Below are the code and all the weights of a small trained network. Each question names an input and a target symbol and asks about switching units off, where a switched-off unit gives its printed mean instead of its output.

import numpy as np


def w(rows, s, z=0):
    codes = np.array(rows[::2]) - 128.0
    scale = np.full(codes.shape[1], s)
    scale[-1] = z or s
    return codes * scale


def norm(h):
    return h / np.sqrt((h * h).mean(-1, keepdims=True) + 1e-5)


def f(y):
    return np.maximum(y, 0)


def softmax(a):
    e = np.exp(a - a.max(-1, keepdims=True))
    return e / e.sum(-1, keepdims=True)


def log_softmax(a):
    a = a - a.max(-1, keepdims=True)
    return a - np.log(np.exp(a).sum(-1, keepdims=True))


def net(x, mask):
    ids = ['αβγδεζηθλξπστφψω'.index(c) for c in x.split()]
    T = len(ids)
    res = E[ids] + P[:T]
    u = 0
    for l in range(2):
        r = norm(res)
        for j in range(3):
            rows = slice(2 * j, 2 * j + 2)
            q, k, v = (r @ M[l][rows].T for M in (Q, K, V))
            z = softmax(np.where(np.tri(T) > 0, q @ k.T / 2**0.5, -1e9)) @ v
            o = O[l][rows]
            res = res + np.where(mask[u + j], z, o[:, -1]) @ o[:, :-1]
        u += 3
        y = f(norm(res) @ A[l][:, :-1].T + A[l][:, -1])
        res = res + np.where(mask[u : u + 16], y, B[l][:, -1]) @ B[l][:, :-1]
        u += 16
    return log_softmax(norm(res)[-1] @ U[:, :-1].T + U[:, -1])


Q, K, V, O, A, B = {}, {}, {}, {}, {}, {}
E = w([
[125,188,169,219,109],'α',
[105,161,87,40,106],'β',
[168,139,120,141,92],'γ',
[133,103,135,191,173],'δ',
[176,47,101,42,36],'ε',
[109,78,112,176,190],'ζ',
[178,164,140,148,86],'η',
[81,100,118,190,165],'θ',
[168,87,140,172,198],'λ',
[140,83,122,169,201],'ξ',
[207,155,143,113,89],'π',
[69,138,63,75,106],'σ',
[251,80,157,96,101],'τ',
[169,126,92,76,87],'φ',
[217,166,147,128,89],'ψ',
[232,152,94,62,112],'ω',
],0.02)
P = w([
[153,5,188,149,100],'0',
[202,93,28,169,114],'1',
[172,185,34,110,169],'2',
[131,222,131,54,214],'3',
[100,144,218,32,157],'4',
[109,31,214,46,65],'5',
[141,68,114,136,47],'6',
[123,164,89,173,101],'7',
],0.013)
Q[0] = w([
[106,246,97,99,37],'0.h1',
[155,188,173,149,58],'0.h1',
[96,71,92,148,181],'0.h2',
[77,149,190,253,238],'0.h2',
[117,56,158,124,100],'0.h3',
[99,152,189,73,156],'0.h3',
],0.04)
K[0] = w([
[160,253,189,162,48],'0.h1',
[86,163,117,138,15],'0.h1',
[100,104,129,143,205],'0.h2',
[69,209,189,229,195],'0.h2',
[132,187,146,88,194],'0.h3',
[153,165,43,166,147],'0.h3',
],0.034)
V[0] = w([
[180,168,188,186,166],'0.h1',
[103,228,142,107,3],'0.h1',
[131,102,91,63,60],'0.h2',
[204,130,116,75,92],'0.h2',
[244,67,141,72,198],'0.h3',
[215,193,194,146,56],'0.h3',
],0.031)
O[0] = w([
[100,161,138,35,28,212],'0.h1',
[208,251,233,188,115,33],'0.h1',
[198,114,134,70,76,93],'0.h2',
[184,109,157,89,44,155],'0.h2',
[3,44,201,129,71,250],'0.h3',
[142,144,248,38,200,164],'0.h3',
],0.017,0.02)
A[0] = w([
[156,134,52,120,200,180],'0.n1',
[130,160,118,198,11,116],'0.n2',
[41,183,116,35,59,253],'0.n3',
[130,156,155,231,188,92],'0.n4',
[116,73,181,63,118,154],'0.n5',
[143,111,97,149,120,52],'0.n6',
[108,102,28,26,128,144],'0.n7',
[120,156,56,81,254,133],'0.n8',
[206,97,139,56,33,93],'0.n9',
[141,126,132,111,185,53],'0.n10',
[160,70,133,158,59,47],'0.n11',
[123,78,225,134,104,123],'0.n12',
[209,148,65,91,95,220],'0.n13',
[168,167,186,125,148,167],'0.n14',
[104,107,170,160,93,69],'0.n15',
[97,128,96,101,147,84],'0.n16',
],0.022,0.0035)
B[0] = w([
[211,132,118,136,66,159],'0.n1',
[142,203,180,68,184,196],'0.n2',
[228,88,107,154,197,249],'0.n3',
[70,97,201,115,77,139],'0.n4',
[199,170,106,120,184,217],'0.n5',
[126,128,99,167,117,137],'0.n6',
[123,125,198,227,97,221],'0.n7',
[253,139,179,111,93,185],'0.n8',
[224,79,208,164,36,226],'0.n9',
[175,80,127,124,135,140],'0.n10',
[182,132,115,110,159,171],'0.n11',
[144,192,62,119,110,204],'0.n12',
[178,63,200,92,176,163],'0.n13',
[70,155,107,181,99,178],'0.n14',
[167,165,129,110,131,166],'0.n15',
[120,76,174,134,117,168],'0.n16',
],0.034,0.018)
Q[1] = w([
[118,95,169,153,118],'1.h1',
[146,255,171,114,85],'1.h1',
[131,109,127,113,152],'1.h2',
[132,132,108,147,124],'1.h2',
[224,76,114,121,145],'1.h3',
[140,137,216,93,200],'1.h3',
],0.044)
K[1] = w([
[134,90,145,186,115],'1.h1',
[160,254,188,140,166],'1.h1',
[137,108,165,141,124],'1.h2',
[120,122,118,138,121],'1.h2',
[168,64,116,74,30],'1.h3',
[211,180,161,60,168],'1.h3',
],0.036)
V[1] = w([
[169,41,58,76,132],'1.h1',
[135,75,126,150,105],'1.h1',
[144,111,220,115,29],'1.h2',
[90,251,135,179,219],'1.h2',
[42,121,247,196,47],'1.h3',
[178,213,133,112,18],'1.h3',
],0.022)
O[1] = w([
[106,147,181,123,187,121],'1.h1',
[137,160,171,123,140,151],'1.h1',
[97,195,163,157,130,239],'1.h2',
[137,3,186,146,125,6],'1.h2',
[141,96,70,64,174,101],'1.h3',
[106,165,51,149,140,254],'1.h3',
],0.021,0.012)
A[1] = w([
[13,191,118,86,157,195],'1.n1',
[239,161,104,117,82,117],'1.n2',
[217,156,73,73,166,180],'1.n3',
[133,100,105,73,192,141],'1.n4',
[161,127,79,210,130,135],'1.n5',
[81,90,163,74,132,55],'1.n6',
[143,120,118,108,95,92],'1.n7',
[94,181,141,114,185,142],'1.n8',
[112,123,172,211,167,181],'1.n9',
[163,210,111,88,112,151],'1.n10',
[132,135,101,128,164,63],'1.n11',
[131,92,114,117,97,253],'1.n12',
[171,128,118,87,167,155],'1.n13',
[109,178,66,114,110,112],'1.n14',
[87,162,221,152,4,172],'1.n15',
[92,153,66,164,62,215],'1.n16',
],0.027,0.0046)
B[1] = w([
[213,57,95,9,93,146],'1.n1',
[182,64,166,2,111,253],'1.n2',
[142,32,166,143,186,202],'1.n3',
[80,182,126,179,132,147],'1.n4',
[189,204,110,76,112,162],'1.n5',
[162,200,141,95,133,141],'1.n6',
[129,114,194,131,140,142],'1.n7',
[157,125,35,136,163,150],'1.n8',
[89,183,125,110,38,181],'1.n9',
[159,38,188,167,83,199],'1.n10',
[130,156,119,160,122,133],'1.n11',
[157,142,140,148,175,152],'1.n12',
[136,94,180,178,154,165],'1.n13',
[167,80,184,91,169,134],'1.n14',
[71,248,180,182,71,193],'1.n15',
[175,71,121,143,214,147],'1.n16',
],0.04,0.027)
U = w([
[217,45,205,96,123,188],'α',
[149,192,170,170,15,183],'β',
[115,220,170,184,135,181],'γ',
[65,139,178,167,95,124],'δ',
[139,151,99,132,101,87],'ε',
[140,31,66,238,89,155],'ζ',
[152,154,194,232,241,84],'η',
[255,182,55,214,105,3],'θ',
[25,81,190,41,138,81],'λ',
[84,72,144,119,119,71],'ξ',
[139,177,97,77,195,139],'π',
[196,146,93,155,114,28],'σ',
[130,117,103,90,122,72],'τ',
[133,162,79,104,94,132],'φ',
[144,161,116,101,210,131],'ψ',
[126,130,94,80,124,101],'ω',
],0.0092,0.0041)

Each question gives the input, a string of symbols that net reads in full, and the target symbol t.
The units are the heads (2 rows each of Q, K, V and O) and the neurons (one row each of A and B). Each row of codes is followed by its name. A weight is (code - 128) times the scale printed after its matrix; where a second scale follows, it is the last column's (O, A, B and U).
mask holds one flag per unit, layer by layer, with each layer's heads first. A switched-off unit (its flag False) gives its mean, the last column of its rows in O or B, instead of its output. The means were averaged over made-up inputs and are rounded, as every weight is.
A unit's drop is (log p(t) with every unit on - log p(t) with that unit switched off) / (log p(t) with every unit on - log p(t) with every unit switched off).
The circuit of an input: a set's keep is (log p(t) with only the set's units on - log p(t) with every unit switched off) / (log p(t) with every unit on - log p(t) with every unit switched off). Starting from the 12 units with the biggest drops (on a tie, the unit counted first), units are removed one at a time, each time the one whose removal leaves the highest keep (on an exact tie, the one counted first), for as long as the keep stays at least 0.8.
units of the circuit, in order: the units of the circuit, biggest drop first
unit that matters most: the unit with the biggest drop
k most important neurons: the k neurons with the biggest drops, biggest first
top k neurons in layer l: the k neurons of layer l with the biggest drops, biggest first
heads that matter: for each layer, one digit per head in row order, 1 if its drop is at least 0.15 and else 0, layers parted by /
input ψ ζ ω η ζ β θ η, target β: units of the circuit, in order	0.h1; 1.n15
input α ζ τ ζ ζ π λ, target ζ: units of the circuit, in order	0.h3; 1.n2; 0.h1
input ζ ξ ζ ω ξ, target ζ: units of the circuit, in order	0.h3; 0.h1; 1.n2
input ψ γ σ ζ ε η ζ λ, target η: 3 most important neurons	0.n8; 1.n2; 0.n9
input λ ζ λ, target λ: 2 most important neurons	1.n15; 0.n9
input η ζ ξ, target η: heads that matter	101 / 000
input δ η α ζ α ζ α δ, target ζ: units of the circuit, in order	0.h3; 0.h1; 1.n2
input α ζ π ζ ψ ζ ζ θ, target ζ: units of the circuit, in order	0.h3; 0.h1; 0.h2
input α η η σ δ, target η: units of the circuit, in order	0.h2; 0.n9; 1.n2
input β γ λ θ ε θ, target θ: units of the circuit, in order	0.h3; 1.n5; 0.h2
input ζ θ α ζ, target θ: 2 most important neurons	1.n2; 1.n5
input δ δ ζ η θ, target ζ: units of the circuit, in order	0.h3; 0.h1; 1.n2
input η λ ζ ζ, target λ: unit that matters most	0.h3
input ζ ζ γ ζ ξ, target γ: unit that matters most	0.h1
input λ η ζ λ, target η: 2 most important neurons	0.n9; 1.n2
input ζ θ λ η ζ α ζ, target ζ: units of the circuit, in order	0.h3; 1.n2; 0.h1
input ζ ζ ζ π α ζ α, target β: units of the circuit, in order	0.h1; 1.n15; 0.h3
input α γ ζ β θ α ζ, target θ: heads that matter	111 / 000
input γ η ζ λ β λ λ, target β: heads that matter	010 / 101
input ζ β β ζ ζ η α α, target β: top 2 neurons in layer 1	1.n15; 1.n2
input ζ β ψ ζ, target β: unit that matters most	1.n9
input λ ζ π ψ ζ, target π: 2 most important neurons	0.n9; 1.n1
input λ β γ ζ β λ, target ζ: heads that matter	101 / 000
input ζ η ψ ζ, target η: top 2 neurons in layer 0	0.n8; 0.n9
input λ ζ ξ, target λ: 2 most important neurons	1.n15; 0.n9
input σ β ζ ζ, target β: heads that matter	001 / 101
